Below are the code and all the weights of a small trained network. Each question names an input and a class and asks about switching units off, where a switched-off unit gives its printed mean instead of its output.

import numpy as np


def w(rows, s, z=0):
    codes = np.array(rows[::2]) - 128.0
    scale = np.full(codes.shape[1], s)
    scale[-1] = z or s
    return codes * scale


def norm(h):
    return h / np.sqrt((h * h).mean(-1, keepdims=True) + 1e-5)


def f(y):
    return np.maximum(y, 0)


def log_softmax(a):
    a = a - a.max(-1, keepdims=True)
    return a - np.log(np.exp(a).sum(-1, keepdims=True))


def net(x, mask):
    res = np.array(x, float).reshape(1, 5) / 4 @ E
    u = 0
    for l in range(2):
        y = f(norm(res) @ A[l][:, :-1].T + A[l][:, -1])
        res = res + np.where(mask[u : u + 7], y, B[l][:, -1]) @ B[l][:, :-1]
        u += 7
    return log_softmax(norm(res)[-1] @ U[:, :-1].T + U[:, -1])


A, B = {}, {}
E = w([
[182,89,158],'x0',
[146,152,217],'x1',
[56,115,117],'x2',
[70,254,98],'x3',
[60,181,177],'x4',
],0.0077)
A[0] = w([
[164,112,135,40],'L0N0',
[145,90,149,130],'L0N1',
[140,72,92,144],'L0N2',
[106,185,11,251],'L0N3',
[78,66,172,66],'L0N4',
[136,107,105,115],'L0N5',
[83,136,162,117],'L0N6',
],0.012,0.0027)
B[0] = w([
[110,84,162,152],'L0N0',
[227,137,123,177],'L0N1',
[224,156,50,190],'L0N2',
[2,76,115,254],'L0N3',
[161,122,113,169],'L0N4',
[200,143,62,152],'L0N5',
[197,91,185,170],'L0N6',
],0.0099,0.0066)
A[1] = w([
[69,230,191,222],'L1N0',
[251,152,172,209],'L1N1',
[57,145,196,50],'L1N2',
[78,192,132,248],'L1N3',
[24,91,154,170],'L1N4',
[121,63,174,2],'L1N5',
[211,98,72,112],'L1N6',
],0.011,0.0029)
B[1] = w([
[108,111,226,210],'L1N0',
[71,234,184,254],'L1N1',
[224,133,131,176],'L1N2',
[49,54,254,195],'L1N3',
[135,168,196,213],'L1N4',
[147,65,101,141],'L1N5',
[129,56,180,213],'L1N6',
],0.0076,0.0082)
U = w([
[147,91,12,105],'0',
[120,249,45,3],'1',
[18,132,167,203],'2',
[201,79,196,140],'3',
],0.012,0.0062)

Each question gives the input, the list of numbers given to net, and the class t.
The units are the neurons (one row each of A and B). Each row of codes is followed by its name. A weight is (code - 128) times the scale printed after its matrix; where a second scale follows, it is the last column's (A, B and U).
mask holds one flag per neuron, layer by layer. A switched-off neuron (its flag False) gives its mean, the last column of its row in B, instead of its output. The means were averaged over made-up inputs and are rounded, as every weight is.
A unit's drop is (log p(t) with every unit on - log p(t) with that unit switched off) / (log p(t) with every unit on - log p(t) with every unit switched off).
The circuit of an input: a set's keep is (log p(t) with only the set's units on - log p(t) with every unit switched off) / (log p(t) with every unit on - log p(t) with every unit switched off). Starting from the 12 units with the biggest drops (on a tie, the unit counted first), units are removed one at a time, each time the one whose removal leaves the highest keep (on an exact tie, the one counted first), for as long as the keep stays at least 0.8.
units of the circuit, in order: the units of the circuit, biggest drop first
most important unit: the unit with the biggest drop
top k neurons: the k neurons with the biggest drops, biggest first
k most important neurons of layer l: the k neurons of layer l with the biggest drops, biggest first
drop when u is switched off: that unit's drop, to one decimal
input [6,-1,4,3,3], class 3: units of the circuit, in order : (L0N6; L1N1)
input [-3,-4,5,-8,6], class 3: units of the circuit, in order : (L0N3; L0N4)
input [6,-8,1,5,-4], class 0: most important unit : L1N1
input [-6,-7,0,-6,5], class 0: units of the circuit, in order : (L0N2; L1N3; L1N0)
input [0,7,8,2,6], class 3: 2 most important neurons of layer 1 : (L1N2; L1N1)
input [-7,-8,-5,4,-6], class 2: 2 most important neurons of layer 0 : (L0N3; L0N1)
input [-6,1,6,-6,2], class 3: top 2 neurons : (L0N3; L1N3)
input [7,0,8,3,4], class 3: top 2 neurons : (L0N6; L1N2)
input [2,0,6,-2,5], class 3: 3 most important neurons of layer 0 : (L0N2; L0N1; L0N5)
input [0,-4,-3,3,-4], class 0: 2 most important neurons of layer 1 : (L1N1; L1N0)
input [-8,-7,-6,6,-7], class 2: drop when L0N3 is switched off : 0.9
input [-1,1,6,-4,0], class 3: drop when L1N6 is switched off : 0.1
input [-6,-4,-1,-2,-4], class 0: drop when L1N5 is switched off : 0.0
input [4,-5,-3,8,-7], class 2: drop when L0N3 is switched off : 1.4
